Below are the code and all the weights of a small trained network. Each question names an input and a target symbol and asks about switching units off, where a switched-off unit gives its printed mean instead of its output.

import numpy as np


def w(rows, s, z=0):
    codes = np.array(rows[::2]) - 128.0
    scale = np.full(codes.shape[1], s)
    scale[-1] = z or s
    return codes * scale


def f(y):
    return y / 2 * (1 + np.tanh(0.7978845608 * (y + 0.044715 * y**3)))


def softmax(a):
    e = np.exp(a - a.max(-1, keepdims=True))
    return e / e.sum(-1, keepdims=True)


def log_softmax(a):
    a = a - a.max(-1, keepdims=True)
    return a - np.log(np.exp(a).sum(-1, keepdims=True))


def net(x, mask):
    ids = ['ΞΣΦαβγεθτψ'.index(c) for c in x.split()]
    T = len(ids)
    res = E[ids] + P[:T]
    u = 0
    for l in range(3):
        r = res
        for j in range(3):
            rows = slice(4 * j, 4 * j + 4)
            q, k, v = (r @ M[l][rows].T for M in (Q, K, V))
            z = softmax(np.where(np.tri(T) > 0, q @ k.T / 4**0.5, -1e9)) @ v
            o = O[l][rows]
            res = res + np.where(mask[u + j], z, o[:, -1]) @ o[:, :-1]
        u += 3
        y = f(res @ A[l][:, :-1].T + A[l][:, -1])
        res = res + np.where(mask[u : u + 4], y, B[l][:, -1]) @ B[l][:, :-1]
        u += 4
    return log_softmax(res[-1] @ U[:, :-1].T + U[:, -1])


Q, K, V, O, A, B = {}, {}, {}, {}, {}, {}
E = w([
[52,173,161],'Ξ',
[143,178,146],'Σ',
[172,203,169],'Φ',
[246,119,112],'α',
[196,104,126],'β',
[194,189,244],'γ',
[209,105,126],'ε',
[166,81,142],'θ',
[121,207,86],'τ',
[101,57,164],'ψ',
],0.014)
P = w([
[207,208,253],'0',
[202,188,240],'1',
[193,169,235],'2',
[175,154,207],'3',
[160,141,182],'4',
[151,127,166],'5',
[143,115,153],'6',
[136,104,129],'7',
[128,94,108],'8',
[122,83,88],'9',
[114,73,73],'10',
[101,60,51],'11',
[90,59,24],'12',
[93,61,10],'13',
],0.0051)
Q[0] = w([
[146,163,71],'L0H1',
[122,198,154],'L0H1',
[235,34,72],'L0H1',
[55,170,202],'L0H1',
[138,123,110],'L0H2',
[140,160,146],'L0H2',
[113,105,137],'L0H2',
[121,115,158],'L0H2',
[187,67,110],'L0H3',
[68,254,141],'L0H3',
[146,180,171],'L0H3',
[165,19,93],'L0H3',
],0.0084)
K[0] = w([
[145,190,136],'L0H1',
[71,143,192],'L0H1',
[163,148,30],'L0H1',
[68,26,254],'L0H1',
[147,131,99],'L0H2',
[96,88,140],'L0H2',
[105,130,158],'L0H2',
[144,150,144],'L0H2',
[67,71,161],'L0H3',
[193,174,167],'L0H3',
[180,151,123],'L0H3',
[54,45,77],'L0H3',
],0.0079)
V[0] = w([
[58,126,78],'L0H1',
[30,92,109],'L0H1',
[129,140,53],'L0H1',
[156,74,254],'L0H1',
[168,69,239],'L0H2',
[44,214,67],'L0H2',
[103,89,50],'L0H2',
[133,175,145],'L0H2',
[167,197,149],'L0H3',
[142,200,19],'L0H3',
[163,173,145],'L0H3',
[199,137,207],'L0H3',
],0.0058)
O[0] = w([
[56,194,4,24],'L0H1',
[41,200,63,3],'L0H1',
[133,111,58,95],'L0H1',
[120,129,242,214],'L0H1',
[131,101,229,228],'L0H2',
[101,107,23,15],'L0H2',
[82,164,96,52],'L0H2',
[145,94,113,148],'L0H2',
[78,188,172,167],'L0H3',
[47,157,12,65],'L0H3',
[48,177,145,163],'L0H3',
[121,250,213,233],'L0H3',
],0.0029,0.0049)
A[0] = w([
[140,2,113,209],'L0N1',
[34,152,173,253],'L0N2',
[162,9,216,173],'L0N3',
[37,120,169,241],'L0N4',
],0.0071,0.0044)
B[0] = w([
[140,2,166,175],'L0N1',
[78,170,136,158],'L0N2',
[137,113,184,252],'L0N3',
[26,167,177,154],'L0N4',
],0.0087,0.011)
Q[1] = w([
[79,170,145],'L1H1',
[139,121,237],'L1H1',
[25,236,130],'L1H1',
[120,134,176],'L1H1',
[126,145,181],'L1H2',
[99,254,64],'L1H2',
[158,115,140],'L1H2',
[96,117,105],'L1H2',
[117,144,87],'L1H3',
[86,174,123],'L1H3',
[127,92,149],'L1H3',
[127,183,167],'L1H3',
],0.0098)
K[1] = w([
[68,255,161],'L1H1',
[54,67,120],'L1H1',
[118,236,146],'L1H1',
[105,118,140],'L1H1',
[74,170,92],'L1H2',
[165,243,182],'L1H2',
[134,66,140],'L1H2',
[97,133,166],'L1H2',
[155,131,119],'L1H3',
[149,79,150],'L1H3',
[57,134,97],'L1H3',
[138,107,195],'L1H3',
],0.0092)
V[1] = w([
[254,115,91],'L1H1',
[229,73,136],'L1H1',
[123,179,131],'L1H1',
[184,140,92],'L1H1',
[72,126,157],'L1H2',
[148,140,118],'L1H2',
[169,163,118],'L1H2',
[51,111,165],'L1H2',
[111,156,175],'L1H3',
[103,179,102],'L1H3',
[141,172,117],'L1H3',
[145,105,128],'L1H3',
],0.01)
O[1] = w([
[26,161,175,74],'L1H1',
[64,163,220,196],'L1H1',
[108,127,61,104],'L1H1',
[2,126,133,50],'L1H1',
[183,128,93,170],'L1H2',
[59,148,141,106],'L1H2',
[25,173,132,100],'L1H2',
[219,77,76,189],'L1H2',
[154,124,165,247],'L1H3',
[102,106,135,92],'L1H3',
[109,103,109,122],'L1H3',
[168,126,102,117],'L1H3',
],0.0063,0.012)
A[1] = w([
[155,144,77,4],'L1N1',
[171,2,77,145],'L1N2',
[82,100,105,3],'L1N3',
[106,86,123,120],'L1N4',
],0.0043,0.0037)
B[1] = w([
[94,55,88,132],'L1N1',
[140,172,71,255],'L1N2',
[147,3,194,110],'L1N3',
[116,96,91,122],'L1N4',
],0.0063,0.0072)
Q[2] = w([
[217,171,253],'L2H1',
[167,218,210],'L2H1',
[136,48,145],'L2H1',
[141,137,133],'L2H1',
[127,235,155],'L2H2',
[125,118,83],'L2H2',
[125,98,102],'L2H2',
[90,48,105],'L2H2',
[157,178,244],'L2H3',
[97,139,136],'L2H3',
[185,166,227],'L2H3',
[137,184,199],'L2H3',
],0.005)
K[2] = w([
[87,119,95],'L2H1',
[153,156,85],'L2H1',
[144,94,161],'L2H1',
[128,83,119],'L2H1',
[150,125,136],'L2H2',
[158,180,72],'L2H2',
[102,134,104],'L2H2',
[120,96,102],'L2H2',
[104,2,132],'L2H3',
[99,134,151],'L2H3',
[103,44,102],'L2H3',
[94,45,135],'L2H3',
],0.0078)
V[2] = w([
[70,78,101],'L2H1',
[106,131,88],'L2H1',
[142,155,66],'L2H1',
[104,3,104],'L2H1',
[148,144,153],'L2H2',
[54,62,161],'L2H2',
[164,202,194],'L2H2',
[148,83,79],'L2H2',
[143,172,149],'L2H3',
[42,98,137],'L2H3',
[198,212,133],'L2H3',
[156,94,144],'L2H3',
],0.0057)
O[2] = w([
[168,93,148,39],'L2H1',
[132,198,40,76],'L2H1',
[118,137,89,105],'L2H1',
[202,202,122,70],'L2H1',
[40,113,78,179],'L2H2',
[180,105,98,103],'L2H2',
[51,169,61,250],'L2H2',
[161,129,161,79],'L2H2',
[115,101,88,154],'L2H3',
[209,196,145,37],'L2H3',
[29,84,2,193],'L2H3',
[65,133,154,194],'L2H3',
],0.0039,0.014)
A[2] = w([
[202,108,152,151],'L2N1',
[2,153,116,254],'L2N2',
[73,50,205,18],'L2N3',
[171,72,37,93],'L2N4',
],0.0085,0.0046)
B[2] = w([
[147,65,73,207],'L2N1',
[17,58,2,196],'L2N2',
[176,210,96,248],'L2N3',
[116,229,212,209],'L2N4',
],0.0072,0.014)
U = w([
[107,161,136,106],'Ξ',
[72,156,118,208],'Σ',
[123,147,107,2],'Φ',
[149,40,93,167],'α',
[96,157,150,164],'β',
[108,150,118,71],'γ',
[86,111,89,222],'ε',
[162,229,254,51],'θ',
[98,96,15,74],'τ',
[166,220,70,151],'ψ',
],0.0072,0.0045)

Each question gives the input, a string of symbols that net reads in full, and the target symbol t.
The units are the heads (4 rows each of Q, K, V and O) and the neurons (one row each of A and B). Each row of codes is followed by its name. A weight is (code - 128) times the scale printed after its matrix; where a second scale follows, it is the last column's (O, A, B and U).
mask holds one flag per unit, layer by layer, with each layer's heads first. A switched-off unit (its flag False) gives its mean, the last column of its rows in O or B, instead of its output. The means were averaged over made-up inputs and are rounded, as every weight is.
A unit's drop is (log p(t) with every unit on - log p(t) with that unit switched off) / (log p(t) with every unit on - log p(t) with every unit switched off).
The circuit of an input: a set's keep is (log p(t) with only the set's units on - log p(t) with every unit switched off) / (log p(t) with every unit on - log p(t) with every unit switched off). Starting from the 12 units with the biggest drops (on a tie, the unit counted first), units are removed one at a time, each time the one whose removal leaves the highest keep (on an exact tie, the one counted first), for as long as the keep stays at least 0.8.
units of the circuit, in order: the units of the circuit, biggest drop first
most important unit: the unit with the biggest drop
k most important neurons: the k neurons with the biggest drops, biggest first
top k neurons in layer l: the k neurons of layer l with the biggest drops, biggest first
heads that matter: for each layer, one digit per head in row order, 1 if its drop is at least 0.15 and else 0, layers parted by /
drop of u: that unit's drop, to one decimal
input Ξ Ξ ψ β Ξ ψ ψ ε θ α α, target θ: units of the circuit, in order	L1H1, L2N2
input γ ψ ε Σ α Φ Φ α ψ ψ Ξ ψ θ, target α: 2 most important neurons	L2N4, L0N1
input ε Ξ α θ, target θ: most important unit	L2H3
input Φ ψ β ε γ γ γ α α α θ β, target θ: units of the circuit, in order	L1H1, L0N1, L2H3, L2N2
input α ψ α ψ θ θ Ξ θ ε ε α ψ Φ, target ψ: top 2 neurons in layer 2	L2N4, L2N2
input ε α α α, target Σ: heads that matter	000 / 110 / 000
input θ α α Φ, target Σ: units of the circuit, in order	L1H2, L2N2, L1H1
input ε α β γ α α α ε ε Φ ψ ψ γ, target θ: 2 most important neurons	L0N1, L2N2
input Σ θ α Σ ε τ Ξ α α, target Σ: units of the circuit, in order	L1H1, L2N2, L1H2, L0N4
input α γ ψ τ τ ε θ Σ β θ ψ α ψ β, target α: units of the circuit, in order	L0N1, L0H3, L1H2
input θ θ Σ Ξ ψ Ξ ε ψ α γ α α ψ ε, target α: heads that matter	001 / 010 / 000
input Φ θ α β, target θ: heads that matter	110 / 000 / 001
input Ξ α α γ α ψ α ψ τ α Σ, target ψ: 4 most important neurons	L2N4, L0N1, L0N4, L0N2
input ψ Σ θ ψ Ξ α ψ Σ, target ψ: most important unit	L1H1
input ε α Ξ α α ψ ψ ψ, target α: 2 most important neurons	L2N1, L0N1
input Ξ Ξ ψ ψ α ψ Σ α τ α ψ γ, target ψ: heads that matter	100 / 100 / 100
input ε τ Φ α Ξ θ α α Ξ, target ψ: 3 most important neurons	L2N4, L0N4, L0N2
input ψ ε α α ψ γ ε, target α: 4 most important neurons	L0N1, L2N4, L2N1, L0N3
input Ξ Ξ θ, target θ: heads that matter	000 / 101 / 011
input ψ α θ ε, target θ: units of the circuit, in order	L2N2
input ψ Φ ε γ β α ψ, target α: top 2 neurons in layer 0	L0N1, L0N4
input γ α ψ β, target α: heads that matter	000 / 100 / 000
input ε ψ Ξ ε ψ ψ Ξ ε τ ψ α ε θ ε, target θ: 2 most important neurons	L0N1, L2N2
input α ψ τ β ψ θ Ξ Φ, target ψ: 2 most important neurons	L2N4, L0N4
input ψ θ β γ α ψ Φ Ξ ψ α, target α: top 3 neurons in layer 2	L2N1, L2N3, L2N4
input ε θ τ θ Φ ε β τ, target τ: top 2 neurons in layer 2	L2N2, L2N4
input ψ ψ θ, target α: most important unit	L2N1
input α ψ β ψ ε θ ε α θ α, target θ: 2 most important neurons	L0N1, L2N2
input ψ α α Σ τ, target τ: drop of L2N2	0.3
input β α θ Σ α ε Ξ α β α ε τ γ, target ψ: drop of L0H3	0.1
